array([[ 0.095,  0.134,  0.163,  0.154,  0.168,  0.148,  0.064,  0.172,
         0.088,  0.057,  0.097,  0.061],
       [ 0.010,  0.087,  0.165,  0.233,  0.191,  0.211,  0.075,  0.199,
         0.044,  0.063,  0.037,  0.049],
       [ 0.081,  0.114,  0.155,  0.139,  0.159,  0.142,  0.077,  0.151,
         0.095,  0.074,  0.091,  0.078],
       [ 0.280,  0.125,  0.000, -0.023, -0.016,  0.034,  0.159, -0.115,
         0.299,  0.109,  0.217,  0.214],
       [ 0.169,  0.135,  0.198,  0.145,  0.194,  0.163,  0.059,  0.169,
         0.140, -0.061,  0.128,  0.076],
       [ 0.219,  0.140,  0.222,  0.136,  0.212,  0.169,  0.051,  0.169,
         0.177, -0.086,  0.146,  0.086],
       [ 0.136,  0.158,  0.171,  0.128,  0.168,  0.137,  0.074,  0.155,
         0.123, -0.013,  0.138,  0.078],
       [ 0.137,  0.146,  0.178,  0.145,  0.179,  0.147,  0.047,  0.181,
         0.108,  0.030,  0.114,  0.056],
       [ 0.049,  0.195,  0.243,  0.234,  0.258,  0.232,  0.105,  0.212,
         0.111,  0.003,  0.126,  0.079],
       [-0.159,  0.132,  0.041,  0.142,  0.065,  0.084,  0.178,  0.092,
        -0.040,  0.288,  0.049,  0.091],
       [-0.033,  0.012,  0.031,  0.084,  0.038,  0.064,  0.138,  0.052,
         0.006,  0.129,  0.014,  0.102]]) ⇒ 0.081

array([[-0.28,  0.05,  0.24, -0.08,  0.39, -0.87,  1.62, -1.77,  1.33,
        -0.20],
       [ 0.38,  0.86,  1.18,  1.33,  0.88, -0.99, -1.32, -0.47, -1.67,
         0.04],
       [ 0.04, -0.59,  0.06, -0.15,  0.30, -0.07, -0.58, -0.46,  2.04,
         0.62],
       [ 0.61, -0.65, -1.85, -0.83,  0.34,  0.58, -0.09,  2.48, -1.96,
         0.19],
       [ 0.86, -0.08, -0.59, -0.73,  0.19, -2.22,  0.72,  2.81,  1.71,
         0.07],
       [ 0.25, -0.40, -1.96, -0.42,  0.62, -0.49, -0.38,  0.65,  0.08,
         0.58],
       [ 0.31,  1.17, -0.02, -0.81, -0.91,  0.77,  0.83,  1.44,  1.88,
         0.12]]) ⇒ 0.04

array([[-121.5, -222.4,  -96.7,   73.5, -188.7,  -17.2,   91.7,  131.4,
          40.9,   10.0, -288.7,   56.2,  -54.8,   77.9],
       [ -33.4, -199.2,  157.4,  -76.0,  120.5,   11.3,  -11.3,  122.4,
         -90.8,  -28.4,   36.9,   -1.1,  234.4,   27.7],
       [ 100.4,  260.9,  -68.6, -107.3,   37.0,  118.7,  -19.2, -106.5,
        -124.1,   15.6,   42.9, -115.9, -183.2,   -4.8],
       [-146.5,   29.5,  -24.1,   10.7,  -19.3,  122.4,  247.2,  -24.6,
         -83.6, -229.0,  -56.8,   48.8,   75.8,   79.3],
       [ 122.7,  -85.6,  101.1,   10.5,   -3.1,  -52.1, -181.3,  -97.8,
        -205.0,   26.1,  120.5,  -64.8, -123.6, -239.2],
       [-127.3,  120.5,  -47.1, -175.9,  149.5, -119.9, -109.9,  -79.5,
         145.2,  -38.2,   44.1, -112.6,  156.4,   84.3],
       [  -7.0,   76.9,   74.8,   94.9,  110.3,  -46.6, -136.6,    3.5,
          72.1,  248.8, -109.0, -112.2,  -91.6,   65.5],
       [-209.0, -137.1, -190.6,  -25.7, -203.4, -231.2,  -38.5, -163.1,
          92.2, -239.0,  -68.2,   19.2,  -16.9, -132.0]]) ⇒ 100.4

array([[  11.8,   60.5,   56.4,   55.8,  -11.1,   59.5,  116.8, -171.1,
        -162.2,  188.2,   70.6,  -51.4],
       [ -95.8,    2.4,  -52.0,  -14.7,   57.9,  116.0, -164.9,   91.7,
         142.7,   53.3,  -95.5,  172.6],
       [   1.0,  138.6,   42.3,  143.4,   71.1,  225.5,  -33.6, -105.8,
          -6.2,  184.3,   74.1,   67.0],
       [ -44.2, -123.2,  -55.6, -119.2,    3.8, -120.4,  -34.7,  149.0,
          64.9,  -93.9, -100.5,   36.0],
       [ -71.8,  -23.5,  -79.4,   33.3,  130.5,  108.6, -193.0,  116.1,
         107.6,  -47.5,  -71.2,  103.4],
       [ 212.8,   80.6,   65.5,  117.1,   68.7,   43.5,  120.0,   27.8,
         143.2,   39.9,  214.9,  -80.9],
       [ 122.8,  -44.1,   14.3, -105.5,  -46.1,  -95.5,  103.4,  123.0,
         251.2,   78.1,   62.9,   14.6],
       [-132.3,  -18.2,  -46.1,   53.6,   89.3,   82.9, -100.4,  -64.5,
        -197.2,    3.5,  -82.0,    9.0]]) ⇒ 1.0

array([[ 0.103,  0.136,  0.110, -0.213,  0.138, -0.242, -0.220,  0.143,
         0.148,  0.131, -0.214],
       [ 0.129,  0.097,  0.061, -0.207,  0.140, -0.224, -0.215,  0.126,
         0.096,  0.101, -0.229],
       [ 0.015,  0.049,  0.042, -0.134,  0.020, -0.094, -0.149,  0.049,
         0.052,  0.032, -0.136],
       [-0.178, -0.186, -0.165,  0.129, -0.145,  0.123,  0.105, -0.203,
        -0.160, -0.211,  0.078],
       [ 0.167,  0.167,  0.131, -0.215,  0.151, -0.236, -0.219,  0.126,
         0.135,  0.130, -0.217],
       [-0.182, -0.152, -0.213,  0.087, -0.198,  0.079,  0.074, -0.213,
        -0.184, -0.156,  0.075],
       [-0.171, -0.166, -0.173,  0.103, -0.158,  0.099,  0.101, -0.172,
        -0.188, -0.171,  0.100],
       [ 0.186,  0.153,  0.158, -0.286,  0.225, -0.272, -0.270,  0.172,
         0.203,  0.167, -0.277],
       [ 0.115,  0.112,  0.129, -0.232,  0.145, -0.245, -0.232,  0.109,
         0.094,  0.109, -0.213]]) ⇒ 0.015

array([[ 166.66, -206.65, -174.47,  163.78,  129.29,  117.80],
       [-238.78,  178.99,  158.64, -220.34, -216.52, -207.20],
       [  92.25, -141.85, -136.95,   98.69,   93.66,   85.93],
       [-218.57,  155.55,  116.06, -196.36, -184.13, -185.43],
       [-194.17,  135.23,  143.47, -200.01, -190.62, -190.31],
       [ 107.30, -155.57, -146.28,  115.98,  106.49,  102.24],
       [ 107.18, -151.22, -156.35,  104.23,   96.35,   89.45]]) ⇒ 92.25
